In the rows, zero is written as 128.
Facts:
pligra	ε	zigro; dokek	ε	dolik; febol	ε	bravabri; skiskin	ε	lanon; skiko	ε	klobrok
lanon	ε	zeste; ramil	ε	bremiske; klobrar	ε	skebro; begu	ε	gagrum; dramuk	ε	pladafa
grilas	ε	tezu; luri	ε	grebrer; flitoplos	ε	mufun; trunim	ε	droklok; madok	ε	begu
kliran	ε	flali; rikim	ε	fliklabo; leveklem	ε	lital; bremiske	ε	kesiklun; plaklas	ε	pofa
zuflal	ε	klogrestom; pupem	ε	makla; gropom	ε	kistista; podes	ε	veplek; lastu	ε	rofik
starano	ε	dramuk; drastegir	ε	tipopam; poni	ε	duster; disu	ε	flobom; brastun	ε	bibo
flobri	ε	nomem; fliklabo	ε	bitruk; plibes	ε	suvustur; trupe	ε	skitri; tedres	ε	flitir
zarer	ε	stedi; kleku	ε	rikim; troban	ε	zarer; tipopam	ε	pligra; pluzu	ε	kleku
rugrakel	ε	gredral; grebrer	ε	sarupon; sarupon	ε	kepin; brivoful	ε	siskal; dristi	ε	troban
naflebos	ε	plobas; plobas	ε	viklotun; veplek	ε	sketa; sagu	ε	neri; neri	ε	ramil
gredral	ε	logik; grota	ε	sagu; fluzem	ε	kabak; duster	ε	grali; flitir	ε	mazir
kabak	ε	zegra; dutrun	ε	pupem; teplom	ε	grilas; kagok	ε	rozak; trotrus	ε	pugrer
pluziklel	ε	klobrar; stedi	ε	bodrok; staklo	ε	podes; mokli	ε	pibren; trobon	ε	trupe
klaze	ε	gesadrer; mubrul	ε	grota; brabis	ε	zotem; zaplun	ε	zefler; zigro	ε	zenazum
vebri	ε	fatil; gabibek	ε	broklotus; dolik	ε	mubrul; firik	ε	trobon; bibo	ε	mokli
rofik	ε	tedres; plotul	ε	klogo; demun	ε	sifim; pladafa	ε	leveklem; grali	ε	lastu
mera	ε	bredaplar; sifim	ε	naflebos; zuti	ε	pluzu; gagrum	ε	plotul; broklotus	ε	luri
skebro	ε	starano; regram	ε	flili; tezu	ε	skiko; bodrok	ε	lika; zefler	ε	begi
drimeflo	ε	gege; lika	ε	febol; lufi	ε	zuflal; bredaplar	ε	kemam; sketa	ε	vufavik
skenom	ε	zaplun; makla	ε	skiskin; gesadrer	ε	lapom; nesil	ε	tetin; kepin	ε	kliran
begi	ε	regram; lapom	ε	stuser; flali	ε	nesil; gege	ε	teplom; stuser	ε	dutrun
viklotun	ε	klaze; suvustur	ε	dristi; muskitu	ε	plibes; zeste	ε	nugor; lital	ε	drimeflo
zenazum	ε	pluziklel; pofa	ε	skenom; nomem	ε	danim; klogrestom	ε	staklo; klobrok	ε	drezam
bitruk	ε	kagok; siskal	ε	flobri; mazir	ε	disi; logik	ε	brivoful; skitri	ε	rugrakel
mufun	ε	demun; nugor	ε	mera; pibren	ε	plaklas; zegra	ε	trunim; droklok	ε	stevik
zotem	ε	klakor; lapa	ε	fustur; klakor	ε	firik; flili	ε	madok; kistista	ε	zemaplu
plugis	ε	lufi; drezam	ε	zogra; kesiklun	ε	poni; bravabri	ε	gropom; flobom	ε	gabibek
rozak	ε	disu; zogra	ε	muskitu; klogo	ε	vebri; kemam	ε	lapa; pugrer	ε	zuti
pligra	Ξ	596; dokek	Ξ	304; febol	Ξ	267; skiskin	Ξ	304; vufavik	Ξ	596
skiko	Ξ	596; meru	Ξ	776; lanon	Ξ	596; ramil	Ξ	596; klobrar	Ξ	596
begu	Ξ	776; dramuk	Ξ	776; grilas	Ξ	776; luri	Ξ	654; flitoplos	Ξ	776
trunim	Ξ	267; madok	Ξ	304; kliran	Ξ	596; rikim	Ξ	596; leveklem	Ξ	596
bremiske	Ξ	596; plaklas	Ξ	654; zuflal	Ξ	776; zugru	Ξ	304; pupem	Ξ	304
gropom	Ξ	776; podes	Ξ	776; lastu	Ξ	304; starano	Ξ	304; drastegir	Ξ	776
poni	Ξ	267; disu	Ξ	596; brastun	Ξ	304; flobri	Ξ	304; danim	Ξ	267
fliklabo	Ξ	596; plibes	Ξ	596; trupe	Ξ	596; tedres	Ξ	776; zarer	Ξ	654
kleku	Ξ	776; troban	Ξ	654; tipopam	Ξ	654; pluzu	Ξ	304; rugrakel	Ξ	654
grebrer	Ξ	304; sarupon	Ξ	654; brivoful	Ξ	776; dristi	Ξ	776; zemaplu	Ξ	596
naflebos	Ξ	304; plobas	Ξ	596; veplek	Ξ	596; sagu	Ξ	596; neri	Ξ	776
gredral	Ξ	596; grota	Ξ	654; fluzem	Ξ	267; duster	Ξ	776; flitir	Ξ	654
kabak	Ξ	596; dutrun	Ξ	267; teplom	Ξ	776; kagok	Ξ	776; trotrus	Ξ	267
pluziklel	Ξ	596; stedi	Ξ	596; griklir	Ξ	267; staklo	Ξ	654; mokli	Ξ	304
trobon	Ξ	654; klaze	Ξ	654; mubrul	Ξ	304; brabis	Ξ	654; zaplun	Ξ	596
zigro	Ξ	596; vebri	Ξ	654; gabibek	Ξ	654; dolik	Ξ	654; firik	Ξ	654
bibo	Ξ	267; rofik	Ξ	654; plotul	Ξ	304; demun	Ξ	596; pladafa	Ξ	776
grali	Ξ	596; mera	Ξ	776; sifim	Ξ	267; zuti	Ξ	654; gagrum	Ξ	596
broklotus	Ξ	596; fatil	Ξ	654; skebro	Ξ	654; regram	Ξ	304; tezu	Ξ	596
bodrok	Ξ	776; trubi	Ξ	654; zefler	Ξ	596; drimeflo	Ξ	776; lika	Ξ	596
lufi	Ξ	596; bredaplar	Ξ	776; sketa	Ξ	267; fustur	Ξ	596; skenom	Ξ	654
makla	Ξ	304; gesadrer	Ξ	596; nesil	Ξ	654; kepin	Ξ	776; begi	Ξ	267
lapom	Ξ	654; flali	Ξ	654; plutretru	Ξ	596; gege	Ξ	267; stuser	Ξ	267
viklotun	Ξ	596; suvustur	Ξ	304; muskitu	Ξ	596; zeste	Ξ	267; lital	Ξ	776
zenazum	Ξ	776; pofa	Ξ	304; nomem	Ξ	596; klogrestom	Ξ	596; klobrok	Ξ	776
bitruk	Ξ	654; siskal	Ξ	654; mazir	Ξ	596; logik	Ξ	776; skitri	Ξ	596
mufun	Ξ	596; nugor	Ξ	596; pibren	Ξ	776; zegra	Ξ	596; droklok	Ξ	304
zotem	Ξ	654; lapa	Ξ	596; klakor	Ξ	304; flili	Ξ	596; disi	Ξ	654
kistista	Ξ	654; stevik	Ξ	654; plugis	Ξ	596; drezam	Ξ	304; kesiklun	Ξ	304
bravabri	Ξ	654; flobom	Ξ	776; rozak	Ξ	596; zogra	Ξ	596; klogo	Ξ	654
kemam	Ξ	596; pugrer	Ξ	596; tetin	Ξ	776

Known rows:
fatil: [ 64  71 158 132 186 155 144 178 120 137 164 135 140 130 115 103 112 165
 148 115 158 109 151 125 101 147 117 123 152 150 105 130 153]
bredaplar: [117 182 182 124 154 143 103 106 142 140 224 133 133 140 102 103  78 136
 136 149 131  81 130 113  55 172 122 138 107 152  90 179  50]
brivoful: [ 99 195 160 174 116 100  90 122 110 136 187 132 127 158  88 127  62 125
 171 134 112 106 152 115  81 168 128 162 158 156  87 164  80]
stuser: [121 150 103 129 148 171  78 106 115 148 152 128 115 117 132  64  96 174
  66 114 124 136 136 129 111 137  86 136 108 139 144 230 139]
rugrakel: [ 60  93 148 161 160 140 117 161 101 125 172 102 140 156  95  95  92 137
 191  91 144 127 138 138 102 124 108 155 175 178 117 128 167]
zotem: [ 66  89 150 150 165 147 121 161 106 126 174 109 138 150 102  98  99 139
 179  93 150 124 140 136 105 130 109 144 169 176 112 127 165]
trupe: [ 97 168 132 130 121 114 100 122 123  74 104  91 141 176 114 141  96 128
 164 128 128 100  94 143 125 137 156 194 119 135 153 139 148]
rozak: [105 177 135  83 112 149 105 117 129  74 121 138 151 177 152 129 155 156
 135 149 143  74 112 134 148 161 161 147 112 147 144 123 143]
zugru: [123 113 138 139 162 160  44 141 138 205 148 169 116 189 123 161 100 138
 140 145 124 105 132 125 107 120 143 123  91 161 138 141 135]
skiskin: [125 121 148 124 180 187  41 119 157 207 175 145 112 176 116 135  94 153
 136 146 124 105  98 130  75 122 133 124  55 164 147 151 127]
tipopam: [ 72  72 156 119 167 164 104 177 122 123 185 123 151 126 109 113 117 124
 138  82 171 115 158 139 106 153 121 122 150 167 102 134 158]
flali: [ 73  93 152 116 162 172 126 158 111 124 188 141 145 151 128  88 138 156
 159 109 162 104 151 129 118 144 113 112 161 183 107 119 157]
viklotun: [132 172 124 105 134 153 100 105 137  78 117 107 108 121 125 148 105 172
 113 121 127 113  91 130 133 178 154 152  80 126 122 132 187]
vufavik: [148 153 157 117 153 134 126 113 150  62 114 137 139 175 114 165 131 124
 113 125 147  69  95 154 129 138 154 147 120 114 128 162 160]
nesil: [ 74  91 153 117 164 171 127 159 112 125 187 140 145 149 126  90 135 155
 158 109 162 105 151 129 118 144 112 114 160 181 107 120 158]
podes: [155 179 187 168 147 119 116 111 140 120 196 183 126 162  85 153  99 119
 117 129 130  75 152 133  85 165 126 113 163 133  59 191  97]
klakor: [105 124 133 165 148 143  33 140 127 203 139 150 119 204 107 157  85 131
 169 138 113 117 123 133  99 109 142 148 106 168 149 140 140]

Rows:
No name comes twice in this set of rows, the named rows included.
[128 124 141 129 175 187  38 118 153 206 171 148 104 169 116 141  93 159
 133 141 120 114 101 129  82 129 135 120  56 164 139 147 142]  pupem
[129 193 151 154 123 129  90 112 119 138 192 154 100 113 102 140  75 160
 123 130 115 116 159 102  96 204 131 121 130 147  57 156 113]  flitoplos
[111 142 121 113 164 174  85 109 126 148 167 121 137 138 133  46 100 156
  76 126 134 113 125 135  91 116  83 146 101 142 164 242 100]  zeste
[ 84  79 153 126 177 161 129 162 115 127 181 126 137 136 115 102 114 146
 154 101 160 112 147 127 111 141 111 122 155 169 102 129 161]  trubi
[130 168 123 108 130 143 102 111 132  77 110 114 113 129 128 155 109 164
 117 123 130 109 101 127 141 175 157 153  91 124 122 133 182]  mufun
[ 91 144 144 107 152 122 134 145 143  90  86 126 142 147 132 150 114 164
 119 157 140  80 110 130 120 163 167 164  95  99 142 139 133]  gagrum
[108 132 135 125 138 173  37 136 132 202 155 189 128 209 140 144 136 154
 147 156 126  94 137 127 117 127 146 107  99 181 143 128 131]  grebrer
[131 172 128 101 138 157 102 102 141  78 123 103 111 124 125 142 106 169
 114 123 129 109  86 130 126 174 152 154  74 127 127 136 177]  gesadrer
[113 138 108 134 141 147  86 131 103 145 134 146 136 144 138  78 106 147
  77 123 133 119 160 128 126 122  93 141 138 136 150 230 119]  griklir
[ 79 123 112 143 156 132 111 155 111 161 104 159 141 133 138  81 103 180
  67 145 129 115 167 125 111 134 104 143 134 105 152 229 108]  begi
[104 144 133  82 125 143  78 149 140  74 119 106 153 133 134 169 113  94
 107 117 157  84 114 141 137 170 169 159  96 124 141 145 131]  leveklem
[110 146 127  84 134 146  99 141 129  76 117 106 135 131 146 171 103  98
 120 133 147  76  99 126 151 158 156 154 104 126 141 141 125]  tezu
[117 148 125  87 141 149 115 134 121  79 115 108 123 132 153 170  98 104
 129 144 139  71  90 116 161 146 146 151 109 126 141 138 123]  zogra

Now the same nodes, written a new way:
Known rows:
poni: [ 86 122 135 101 102 128 115 137 145 104 135 166 160 108 133 142 102 161
 128 107 138 123 138  93 133 182 109 173 165 133 128 102 114 180  84 151
 139 135 134 139 110 123]
pupem: [160 148 119 108  99  89 125 134 136 116 123 166 158 119 152 160  93 138
 134 125 142 135 168 133 120 147 153 174 157 159 132 159 117 142 101 127
 128 120 111 172 143 212]
pluzu: [156 135 135 119  70  90 114 134 151 116 131 170 143 128 162 150 119 136
 140 113 142 135 157 115 116 157 172 183 177 126 152 151  94 150 121 124
 122 115 136 184 124 214]
zugru: [159 138 152 114  95  94 121 137 151 116 125 169 158 124 153 161 102 137
 129 120 133 143 155 120 125 158 158 178 166 143 134 170  99 149 102 131
 120 113 131 167 128 221]
disu: [161 120 123 109 123  90 129 128 146 117 140 142 162 106 170 121 159 138
 133 108 133 151 134  99 110 166 159 168 123  96 157 101 124 150 121 158
 115 132 117 150 120 164]
rozak: [162 120 120 110 125  91 128 129 146 116 141 143 162 106 170 121 159 138
 133 109 133 150 134 100 110 167 162 169 124  95 158  99 128 150 122 158
 114 134 120 151 120 165]
nugor: [169 133 108  99 153  90 138 128 132 116 132 139 177  98 160 131 134 141
 128 120 135 149 147 118 114 155 143 159 103 128 139 110 148 141 103 159
 121 137  93 136 138 163]
kemam: [165 133 108  98 151  89 141 127 133 117 131 137 178  97 160 131 133 141
 127 120 133 151 147 118 116 152 137 158 100 132 136 110 142 142 101 160
 121 137  89 138 138 165]
trupe: [191 125 129 120 116  99 126 144 163 114 136 142 184 107 165 122 134 130
 126 119 104 146 151 100 129 174 187 163 101  94 153 155 157 166  92 168
  99 140 123 125 136 159]
zigro: [201 124 188  98 139  86 135 135 139 116 146 145 184 111 144 141 160 150
 128 105 122 161 151 106 119 173 169 169 105 111 140 122 130 167 115 148
 128 119 133 108 117 155]
plibes: [143 114 148 112 157  97 129 140 139 113 142 141 176 106 159 135 137 134
 134 124 138 162 115 100 103 188 152 166 132 112 150 123 143 157 103 166
 109 117 141 140 128 187]
fustur: [156 131 108  96 154  88 145 126 135 120 127 132 178  95 161 129 129 142
 121 120 131 155 139 116 121 145 127 154  98 138 133 110 127 137  98 164
 119 137  80 139 139 172]
brabis: [124 121 111 150  82  90 113 140 157 105 146 163 158 108 144 138 123 160
 126 138 120 131 171 115 134 154 195 172 136  99 132 222 152 154  92 159
 144 152 150  92 136 151]
grilas: [116 124 143 115 150  85 107 119 185 119 140 145 169 112 138 172 135 159
 153 135 122 141 165 115 114 189 135 178 138 132 125 194  54 184 104 164
  92 112 147 142 120 149]
brivoful: [132 131 106 127 116  90 105 123 209 120 131 142 174 108 150 155 120 150
 144 137  94 128 184 112 136 175 157 172 121 118 130 225  65 186  85 176
  75 130 127 142 132 136]
duster: [106 140 111 108 162  91 105 115 214 106 134 152 165 110 144 164 114 166
 137 117 135 126 151 120 122 186 123 184 130 104 115 150  66 171  86 171
  89 134 146 148 111 132]
kleku: [113 128  95 121 125  85  99 112 188 118 141 149 150 112 155 156 148 156
 160 128 128 126 173 113 107 182 147 182 147 107 141 169  59 175 121 161
  89 126 138 167 116 133]

Rows:
No name comes twice in this set of rows, the named rows included.
[143 130 170 121  91 116 123 121 153 127 115 195 159 133 179 163 110 127
 122 125 117 151 162 123 138 135 152 189 173 147 139 141  91 119 107 147
  93 127 129 149  92 194]  droklok
[127 119 174 125 108  75 127 128 136 110 151 160 159 110 125 156 148 182
 122 124 136 150 164 119 130 144 166 174 136 125 114 191 107 151 111 143
 171 133 151  78 117 154]  tipopam
[110 127 127 115 164  94 111 110 169 126 131 153 172 109 146 177 132 152
 153 150 115 143 178 125 115 175 122 175 136 152 121 190  67 163 103 170
  82 121 125 137 117 141]  begu
[149 131 137  97 163  97 135 132 171 105 133 145 176 105 160 129 122 149
 111  96 142 151 111 107 124 171 136 171 109  93 131  80 130 145  86 169
 112 139 126 134 115 164]  mazir
[101 112 146 113 104 134 112 136  96 119 139 174 165 109 134 155 124 143
 152 142 124 133 171 100 118 185 124 168 175 170 141 140 143 177 106 145
 135 126 127 128 116 124]  bibo
[ 50 100 138 117 105 130 114 145 118 113 138 154 159 104 138 144 104 141
 149 140 134 140 123  84 114 196 105 164 192 162 144 149 112 186  94 158
 131 112 141 158 127 166]  febol
[142 130 174 115 101  92 121 143 148 115 130 164 161 126 149 164  99 135
 134 124 138 151 140 116 118 168 156 179 177 149 136 177  93 158 103 132
 122 100 148 168 130 235]  drezam
[157 132 135  98 162  98 132 133 170 102 136 148 175 107 160 130 124 148
 114  98 145 148 113 107 120 177 144 173 109  88 134  81 142 147  89 167
 113 141 133 134 116 159]  grali
[ 82 105 151 116  86 149 117 121 122 128 127 188 161 115 160 146 129 140
 134 131 105 138 167  93 141 156 113 176 177 158 143 109 108 151 104 163
 110 140 119 122  83 105]  trunim
[108 107 135 115 165 101 133 140 144 114 135 133 175 101 167 130 123 129
 131 132 140 168  92  95 103 186 128 161 138 121 150 127 129 151  95 178
 102 115 133 155 133 211]  zemaplu
[105 126 103 114 124  81 110 107 194 124 134 140 153 108 155 154 146 161
 148 124 119 134 167 112 120 164 127 175 138 122 131 171  25 170 115 166
  90 124 119 165 115 141]  kepin
[117 131 111 116 150  90 106 114 188 119 135 149 165 109 145 166 133 157
 151 136 121 133 171 119 116 184 134 177 136 126 126 186  67 174 101 167
  85 127 133 148 120 138]  meru

